Here is a tiny trained network, its code and every weight. The questions are about switching its units off for an input and a target symbol, where a switched-off unit gives its printed mean instead of its output.

import numpy as np


def w(rows, s, z=0):
    codes = np.array(rows[::2]) - 128.0
    scale = np.full(codes.shape[1], s)
    scale[-1] = z or s
    return codes * scale


def norm(h):
    return h / np.sqrt((h * h).mean(-1, keepdims=True) + 1e-5)


def f(y):
    return np.maximum(y, 0)


def softmax(a):
    e = np.exp(a - a.max(-1, keepdims=True))
    return e / e.sum(-1, keepdims=True)


def log_softmax(a):
    a = a - a.max(-1, keepdims=True)
    return a - np.log(np.exp(a).sum(-1, keepdims=True))


def net(x, mask):
    ids = ['γδηθλξπφω'.index(c) for c in x.split()]
    T = len(ids)
    res = E[ids] + P[:T]
    u = 0
    for l in range(2):
        r = norm(res)
        for j in range(3):
            rows = slice(4 * j, 4 * j + 4)
            q, k, v = (r @ M[l][rows].T for M in (Q, K, V))
            z = softmax(np.where(np.tri(T) > 0, q @ k.T / 4**0.5, -1e9)) @ v
            o = O[l][rows]
            res = res + np.where(mask[u + j], z, o[:, -1]) @ o[:, :-1]
        u += 3
        y = f(norm(res) @ A[l][:, :-1].T + A[l][:, -1])
        res = res + np.where(mask[u : u + 16], y, B[l][:, -1]) @ B[l][:, :-1]
        u += 16
    return log_softmax(norm(res)[-1] @ U[:, :-1].T + U[:, -1])


Q, K, V, O, A, B = {}, {}, {}, {}, {}, {}
E = w([
[134,226,180,83],'γ',
[196,207,144,209],'δ',
[66,198,142,218],'η',
[175,96,193,193],'θ',
[250,29,142,49],'λ',
[212,63,209,184],'ξ',
[99,110,116,124],'π',
[145,92,14,77],'φ',
[41,26,161,170],'ω',
],0.02)
P = w([
[118,6,67,1],'0',
[117,39,90,54],'1',
[126,62,105,91],'2',
[126,74,121,125],'3',
[135,83,134,152],'4',
[137,89,143,171],'5',
[144,96,149,186],'6',
],0.0087)
Q[0] = w([
[91,94,164,210],'L0H1',
[64,116,90,201],'L0H1',
[152,216,241,34],'L0H1',
[113,63,150,154],'L0H1',
[168,76,146,163],'L0H2',
[106,43,165,184],'L0H2',
[186,8,163,151],'L0H2',
[96,221,173,84],'L0H2',
[191,132,198,142],'L0H3',
[206,192,2,32],'L0H3',
[62,71,175,71],'L0H3',
[93,202,173,110],'L0H3',
],0.0092)
K[0] = w([
[154,163,141,124],'L0H1',
[107,70,64,183],'L0H1',
[141,218,115,78],'L0H1',
[136,92,93,44],'L0H1',
[174,176,242,16],'L0H2',
[117,99,151,148],'L0H2',
[190,118,238,92],'L0H2',
[88,254,84,130],'L0H2',
[141,134,111,98],'L0H3',
[238,213,164,159],'L0H3',
[189,112,89,182],'L0H3',
[123,180,96,165],'L0H3',
],0.01)
V[0] = w([
[153,132,208,254],'L0H1',
[142,105,151,134],'L0H1',
[184,123,89,137],'L0H1',
[145,132,67,149],'L0H1',
[73,197,51,162],'L0H2',
[166,164,61,144],'L0H2',
[79,152,105,136],'L0H2',
[121,161,141,72],'L0H2',
[134,145,101,104],'L0H3',
[134,110,155,133],'L0H3',
[126,138,153,192],'L0H3',
[176,91,106,107],'L0H3',
],0.011)
O[0] = w([
[125,119,252,129,55],'L0H1',
[117,201,249,123,145],'L0H1',
[78,86,104,196,149],'L0H1',
[79,112,154,53,121],'L0H1',
[146,68,197,156,2],'L0H2',
[150,157,181,165,104],'L0H2',
[100,177,230,130,67],'L0H2',
[101,170,159,99,117],'L0H2',
[125,154,179,109,133],'L0H3',
[118,96,131,105,140],'L0H3',
[119,181,40,51,78],'L0H3',
[121,178,186,121,194],'L0H3',
],0.0048,0.0082)
A[0] = w([
[180,146,73,59,168],'L0N1',
[203,189,103,213,126],'L0N2',
[219,249,55,171,96],'L0N3',
[38,104,111,27,2],'L0N4',
[66,131,66,144,164],'L0N5',
[134,96,165,184,144],'L0N6',
[170,133,156,80,159],'L0N7',
[176,133,155,48,113],'L0N8',
[20,211,109,93,105],'L0N9',
[105,184,109,46,77],'L0N10',
[89,159,139,161,98],'L0N11',
[165,101,200,129,105],'L0N12',
[36,213,141,169,111],'L0N13',
[107,140,152,77,100],'L0N14',
[201,151,97,92,136],'L0N15',
[70,99,186,81,117],'L0N16',
],0.011,0.0061)
B[0] = w([
[99,139,154,186,254],'L0N1',
[138,71,107,98,177],'L0N2',
[113,71,188,57,166],'L0N3',
[255,66,138,223,148],'L0N4',
[86,131,171,171,188],'L0N5',
[70,61,102,104,177],'L0N6',
[151,176,178,87,190],'L0N7',
[126,146,145,122,189],'L0N8',
[173,117,115,194,156],'L0N9',
[144,153,130,181,151],'L0N10',
[212,129,121,75,145],'L0N11',
[132,163,76,168,166],'L0N12',
[179,32,76,82,169],'L0N13',
[118,185,110,158,137],'L0N14',
[55,167,126,93,213],'L0N15',
[137,158,152,122,140],'L0N16',
],0.0091,0.0078)
Q[1] = w([
[71,191,162,73],'L1H1',
[133,159,107,88],'L1H1',
[111,68,90,159],'L1H1',
[88,155,101,127],'L1H1',
[84,104,120,223],'L1H2',
[103,202,254,158],'L1H2',
[193,117,140,101],'L1H2',
[115,51,58,249],'L1H2',
[238,121,134,168],'L1H3',
[51,155,174,94],'L1H3',
[127,79,184,139],'L1H3',
[59,93,138,168],'L1H3',
],0.011)
K[1] = w([
[70,178,164,110],'L1H1',
[133,128,124,106],'L1H1',
[115,108,88,159],'L1H1',
[137,133,66,152],'L1H1',
[91,124,126,177],'L1H2',
[251,156,116,145],'L1H2',
[140,95,133,125],'L1H2',
[63,122,107,175],'L1H2',
[141,142,100,120],'L1H3',
[77,112,168,124],'L1H3',
[138,172,131,81],'L1H3',
[117,121,127,145],'L1H3',
],0.015)
V[1] = w([
[129,168,110,114],'L1H1',
[44,129,210,203],'L1H1',
[136,164,66,134],'L1H1',
[76,149,102,90],'L1H1',
[145,152,99,116],'L1H2',
[207,94,130,157],'L1H2',
[115,124,201,172],'L1H2',
[148,96,137,102],'L1H2',
[99,135,93,95],'L1H3',
[108,202,156,102],'L1H3',
[171,95,182,119],'L1H3',
[247,114,124,112],'L1H3',
],0.012)
O[1] = w([
[96,116,127,142,68],'L1H1',
[85,141,72,61,10],'L1H1',
[130,68,254,95,98],'L1H1',
[149,122,185,164,91],'L1H1',
[139,90,104,137,117],'L1H2',
[63,104,248,119,194],'L1H2',
[215,151,230,81,49],'L1H2',
[123,200,126,200,200],'L1H2',
[134,110,92,136,145],'L1H3',
[109,122,133,142,3],'L1H3',
[131,102,164,160,189],'L1H3',
[126,48,163,168,243],'L1H3',
],0.0066,0.0056)
A[1] = w([
[147,127,126,214,74],'L1N1',
[121,67,150,130,82],'L1N2',
[145,142,249,153,101],'L1N3',
[157,108,116,87,137],'L1N4',
[139,113,119,117,122],'L1N5',
[172,110,183,37,116],'L1N6',
[14,218,162,216,255],'L1N7',
[145,142,194,146,92],'L1N8',
[82,156,91,160,149],'L1N9',
[113,89,126,200,100],'L1N10',
[64,108,124,60,67],'L1N11',
[178,190,119,172,33],'L1N12',
[111,207,85,164,176],'L1N13',
[190,184,153,185,114],'L1N14',
[110,105,144,177,128],'L1N15',
[176,102,76,182,120],'L1N16',
],0.013,0.0045)
B[1] = w([
[153,134,116,160,187],'L1N1',
[115,156,160,107,236],'L1N2',
[148,127,70,124,227],'L1N3',
[85,136,173,88,165],'L1N4',
[132,140,168,104,156],'L1N5',
[75,97,116,90,199],'L1N6',
[85,139,102,42,186],'L1N7',
[171,164,91,150,175],'L1N8',
[177,117,157,105,166],'L1N9',
[135,174,129,142,254],'L1N10',
[150,187,106,180,138],'L1N11',
[96,159,245,227,137],'L1N12',
[162,93,206,165,157],'L1N13',
[72,101,209,152,165],'L1N14',
[102,175,106,118,212],'L1N15',
[138,142,112,80,253],'L1N16',
],0.012,0.007)
U = w([
[94,198,203,150,197],'γ',
[119,142,117,128,7],'δ',
[191,184,135,195,249],'η',
[86,107,147,207,218],'θ',
[117,120,23,113,178],'λ',
[92,40,166,80,112],'ξ',
[113,248,67,169,31],'π',
[221,152,123,63,73],'φ',
[5,109,118,155,2],'ω',
],0.02,0.0046)

Each question gives the input, a string of symbols that net reads in full, and the target symbol t.
The units are the heads (4 rows each of Q, K, V and O) and the neurons (one row each of A and B). Each row of codes is followed by its name. A weight is (code - 128) times the scale printed after its matrix; where a second scale follows, it is the last column's (O, A, B and U).
mask holds one flag per unit, layer by layer, with each layer's heads first. A switched-off unit (its flag False) gives its mean, the last column of its rows in O or B, instead of its output. The means were averaged over made-up inputs and are rounded, as every weight is.
A unit's drop is (log p(t) with every unit on - log p(t) with that unit switched off) / (log p(t) with every unit on - log p(t) with every unit switched off).
The circuit of an input: a set's keep is (log p(t) with only the set's units on - log p(t) with every unit switched off) / (log p(t) with every unit on - log p(t) with every unit switched off). Starting from the 12 units with the biggest drops (on a tie, the unit counted first), units are removed one at a time, each time the one whose removal leaves the highest keep (on an exact tie, the one counted first), for as long as the keep stays at least 0.8.
circuit, biggest first: the units of the circuit, biggest drop first
k most important neurons: the k neurons with the biggest drops, biggest first
top k neurons in layer l: the k neurons of layer l with the biggest drops, biggest first
heads that matter: for each layer, one digit per head in row order, 1 if its drop is at least 0.15 and else 0, layers parted by /
input λ λ ω ξ γ η, target η: 3 most important neurons : [L0N9; L1N7; L1N6]
input φ π δ φ ξ δ, target φ: 3 most important neurons : [L0N2; L0N3; L0N15]
input λ γ λ γ γ λ, target η: heads that matter : 000 / 111
input ω λ θ, target φ: top 4 neurons in layer 0 : [L0N5; L0N1; L0N2; L0N6]
input λ λ φ η η, target λ: 3 most important neurons : [L0N1; L0N11; L0N13]
input η η φ η φ δ, target ξ: circuit, biggest first : [L0N3; L0N2]
input γ φ λ ξ, target λ: top neuron in layer 1 : [L1N16]
input γ λ γ γ π θ, target ξ: circuit, biggest first : [L0N2; L1H2; L0N6]
input γ γ ω λ ξ η, target η: 4 most important neurons : [L0N13; L0N9; L1N7; L1N6]
input γ φ λ π λ ξ, target ξ: circuit, biggest first : [L0N6; L0N1]
input γ φ ξ η ω φ λ, target ξ: heads that matter : 000 / 000
input λ λ π η, target ξ: 2 most important neurons : [L0N13; L0N11]
input ω ξ λ ξ γ φ δ, target ξ: circuit, biggest first : [L0N2; L0N3]
input δ λ ξ π ξ θ, target ξ: heads that matter : 011 / 110
input ω γ δ θ, target π: 2 most important neurons : [L0N3; L0N6]
input δ λ λ λ, target η: top 3 neurons in layer 0 : [L0N1; L0N2; L0N13]
input φ γ ξ γ λ η, target θ: top neuron in layer 1 : [L1N3]
input η γ η λ δ ω φ, target φ: heads that matter : 100 / 010
input φ γ φ φ ξ γ, target φ: 2 most important neurons : [L0N3; L1N3]
input π δ φ γ π η λ, target ξ: 2 most important neurons : [L1N6; L1N14]
input γ λ λ ξ γ, target λ: 3 most important neurons : [L0N3; L1N7; L1N3]
input ω λ ω λ η, target φ: 2 most important neurons : [L0N11; L0N13]
input γ ξ δ η δ, target φ: top neuron in layer 0 : [L0N3]
input θ θ θ θ, target π: heads that matter : 110 / 100
input ω ξ θ, target φ: 2 most important neurons : [L0N6; L0N5]
input η π γ π π, target π: 2 most important neurons : [L0N4; L0N7]
input λ ξ λ η η, target θ: top neuron in layer 0 : [L0N13]
input δ δ η λ π η, target ξ: 4 most important neurons : [L0N13; L0N6; L0N11; L0N1]
input η η λ λ φ η, target λ: top 2 neurons in layer 0 : [L0N13; L0N1]
